Below are the code and all the weights of a small trained network. Each question names an input and a target symbol and asks about switching units off, where a switched-off unit gives its printed mean instead of its output.

import numpy as np


def w(rows, s, z=0):
    codes = np.array(rows[::2]) - 128.0
    scale = np.full(codes.shape[1], s)
    scale[-1] = z or s
    return codes * scale


def norm(h):
    return h / np.sqrt((h * h).mean(-1, keepdims=True) + 1e-5)


def f(y):
    return np.maximum(y, 0)


def softmax(a):
    e = np.exp(a - a.max(-1, keepdims=True))
    return e / e.sum(-1, keepdims=True)


def log_softmax(a):
    a = a - a.max(-1, keepdims=True)
    return a - np.log(np.exp(a).sum(-1, keepdims=True))


def net(x, mask):
    ids = ['αβγδηθλμξπστφψ'.index(c) for c in x.split()]
    T = len(ids)
    res = E[ids] + P[:T]
    u = 0
    for l in range(2):
        r = norm(res)
        for j in range(3):
            rows = slice(2 * j, 2 * j + 2)
            q, k, v = (r @ M[l][rows].T for M in (Q, K, V))
            z = softmax(np.where(np.tri(T) > 0, q @ k.T / 2**0.5, -1e9)) @ v
            o = O[l][rows]
            res = res + np.where(mask[u + j], z, o[:, -1]) @ o[:, :-1]
        u += 3
        y = f(norm(res) @ A[l][:, :-1].T + A[l][:, -1])
        res = res + np.where(mask[u : u + 4], y, B[l][:, -1]) @ B[l][:, :-1]
        u += 4
    return log_softmax(norm(res)[-1] @ U[:, :-1].T + U[:, -1])


Q, K, V, O, A, B = {}, {}, {}, {}, {}, {}
E = w([
[110,109,133],'α',
[130,5,148],'β',
[115,108,129],'γ',
[116,112,125],'δ',
[157,121,171],'η',
[114,110,128],'θ',
[109,110,132],'λ',
[111,110,133],'μ',
[46,183,174],'ξ',
[158,180,98],'π',
[113,141,75],'σ',
[179,161,164],'τ',
[117,108,124],'φ',
[105,102,225],'ψ',
],0.029)
P = w([
[103,168,153],'0',
[3,246,251],'1',
[43,218,231],'2',
[59,214,234],'3',
[116,97,139],'4',
[63,121,172],'5',
[62,123,178],'6',
[47,248,191],'7',
[72,156,156],'8',
[76,144,134],'9',
[132,83,96],'10',
[33,150,167],'11',
[23,155,174],'12',
[49,253,146],'13',
],0.0048)
Q[0] = w([
[65,84,160],'L0H0',
[107,64,125],'L0H0',
[197,125,165],'L0H1',
[253,122,67],'L0H1',
[163,150,95],'L0H2',
[52,218,105],'L0H2',
],0.014)
K[0] = w([
[126,36,91],'L0H0',
[145,110,62],'L0H0',
[79,183,154],'L0H1',
[206,249,136],'L0H1',
[147,183,147],'L0H2',
[222,59,17],'L0H2',
],0.013)
V[0] = w([
[145,83,96],'L0H0',
[91,189,186],'L0H0',
[115,111,166],'L0H1',
[103,142,2],'L0H1',
[156,94,45],'L0H2',
[198,172,121],'L0H2',
],0.0085)
O[0] = w([
[132,130,178,65],'L0H0',
[190,166,47,255],'L0H0',
[140,68,88,169],'L0H1',
[109,208,172,132],'L0H1',
[255,15,120,59],'L0H2',
[135,91,56,94],'L0H2',
],0.0056,0.0021)
A[0] = w([
[37,188,101,80],'L0N0',
[113,156,123,64],'L0N1',
[49,254,126,3],'L0N2',
[79,71,83,197],'L0N3',
],0.0062,0.0046)
B[0] = w([
[254,74,64,193],'L0N0',
[146,109,116,128],'L0N1',
[138,11,122,168],'L0N2',
[61,27,184,254],'L0N3',
],0.0052,0.0033)
Q[1] = w([
[125,49,37],'L1H0',
[184,99,254],'L1H0',
[120,110,60],'L1H1',
[52,172,152],'L1H1',
[117,67,146],'L1H2',
[39,122,209],'L1H2',
],0.0084)
K[1] = w([
[170,63,199],'L1H0',
[10,108,139],'L1H0',
[122,111,96],'L1H1',
[50,158,123],'L1H1',
[115,188,152],'L1H2',
[139,71,198],'L1H2',
],0.011)
V[1] = w([
[204,76,133],'L1H0',
[223,84,186],'L1H0',
[20,238,119],'L1H1',
[254,136,235],'L1H1',
[212,138,241],'L1H2',
[170,179,169],'L1H2',
],0.0063)
O[1] = w([
[189,141,186,48],'L1H0',
[226,159,219,43],'L1H0',
[253,17,70,255],'L1H1',
[51,148,46,21],'L1H1',
[183,88,216,88],'L1H2',
[43,143,241,102],'L1H2',
],0.0038,0.0019)
A[1] = w([
[227,138,111,102],'L1N0',
[136,207,36,55],'L1N1',
[39,58,188,3],'L1N2',
[130,109,246,106],'L1N3',
],0.011,0.0048)
B[1] = w([
[23,166,238,179],'L1N0',
[174,80,76,229],'L1N1',
[56,208,172,255],'L1N2',
[254,92,39,216],'L1N3',
],0.009,0.0066)
U = w([
[117,127,119,92],'α',
[173,100,217,112],'β',
[107,168,152,91],'γ',
[134,192,77,173],'δ',
[184,74,150,246],'η',
[81,190,134,75],'θ',
[111,129,120,106],'λ',
[120,133,126,86],'μ',
[109,41,35,117],'ξ',
[69,63,92,123],'π',
[139,3,137,130],'σ',
[122,112,121,112],'τ',
[163,191,204,90],'φ',
[132,119,124,97],'ψ',
],0.027,0.012)

Each question gives the input, a string of symbols that net reads in full, and the target symbol t.
The units are the heads (2 rows each of Q, K, V and O) and the neurons (one row each of A and B). Each row of codes is followed by its name. A weight is (code - 128) times the scale printed after its matrix; where a second scale follows, it is the last column's (O, A, B and U).
mask holds one flag per unit, layer by layer, with each layer's heads first. A switched-off unit (its flag False) gives its mean, the last column of its rows in O or B, instead of its output. The means were averaged over made-up inputs and are rounded, as every weight is.
A unit's drop is (log p(t) with every unit on - log p(t) with that unit switched off) / (log p(t) with every unit on - log p(t) with every unit switched off).
The circuit of an input: a set's keep is (log p(t) with only the set's units on - log p(t) with every unit switched off) / (log p(t) with every unit on - log p(t) with every unit switched off). Starting from the 12 units with the biggest drops (on a tie, the unit counted first), units are removed one at a time, each time the one whose removal leaves the highest keep (on an exact tie, the one counted first), for as long as the keep stays at least 0.8.
units of the circuit, in order: the units of the circuit, biggest drop first
unit that matters most: the unit with the biggest drop
k most important neurons: the k neurons with the biggest drops, biggest first
k most important neurons of layer l: the k neurons of layer l with the biggest drops, biggest first
which heads matter: for each layer, one digit per head in row order, 1 if its drop is at least 0.15 and else 0, layers parted by /
input π θ η θ π σ γ θ π π φ, target θ: units of the circuit, in order	[L1N2 L0H2]
input α λ π σ β λ π π ξ π α, target π: which heads matter	010 / 000
input π π β η η θ λ λ η λ σ π α δ, target σ: 2 most important neurons	[L1N0 L1N3]
input β σ π θ, target β: which heads matter	101 / 000
input η η π γ, target η: which heads matter	111 / 101
input γ π α π π γ γ λ π θ θ σ φ θ, target θ: units of the circuit, in order	[L1N1]
input η π σ, target ξ: 2 most important neurons of layer 1	[L1N2 L1N1]
input ξ π τ π γ β π π λ π λ, target π: 2 most important neurons	[L1N2 L1N0]
input δ φ γ π θ π π θ, target θ: which heads matter	100 / 000
input η δ θ, target η: which heads matter	001 / 100
input γ θ γ θ σ φ δ θ λ θ θ α θ α, target θ: 3 most important neurons of layer 1	[L1N2 L1N1 L1N0]
input ξ γ π θ, target ξ: which heads matter	101 / 001
input φ π θ φ, target φ: 3 most important neurons	[L1N2 L1N1 L1N3]
input σ σ π γ, target σ: 2 most important neurons of layer 1	[L1N0 L1N3]
input σ π μ, target σ: units of the circuit, in order	[L0H2]
input π η α η σ π θ γ, target σ: 2 most important neurons	[L1N3 L1N0]
input θ γ λ σ π π φ ψ π θ θ θ π γ, target θ: 3 most important neurons	[L1N2 L1N1 L0N2]
input θ α θ π η θ π λ θ σ σ σ φ λ, target σ: 2 most important neurons	[L1N0 L0N3]
input φ θ η π π η π θ σ π σ π γ λ, target σ: 3 most important neurons	[L1N3 L1N0 L0N3]
input τ π θ ξ θ π θ π σ δ θ, target π: unit that matters most	L1N0
input φ δ π θ, target φ: 3 most important neurons	[L1N2 L1N1 L1N3]
input α π η π λ θ γ λ λ π θ π η μ, target θ: 3 most important neurons of layer 1	[L1N2 L1N1 L1N0]
input π π π π φ, target π: 3 most important neurons of layer 1	[L1N2 L1N1 L1N0]
input β θ β σ γ ξ π π μ λ θ π π α, target θ: 2 most important neurons of layer 1	[L1N2 L1N1]
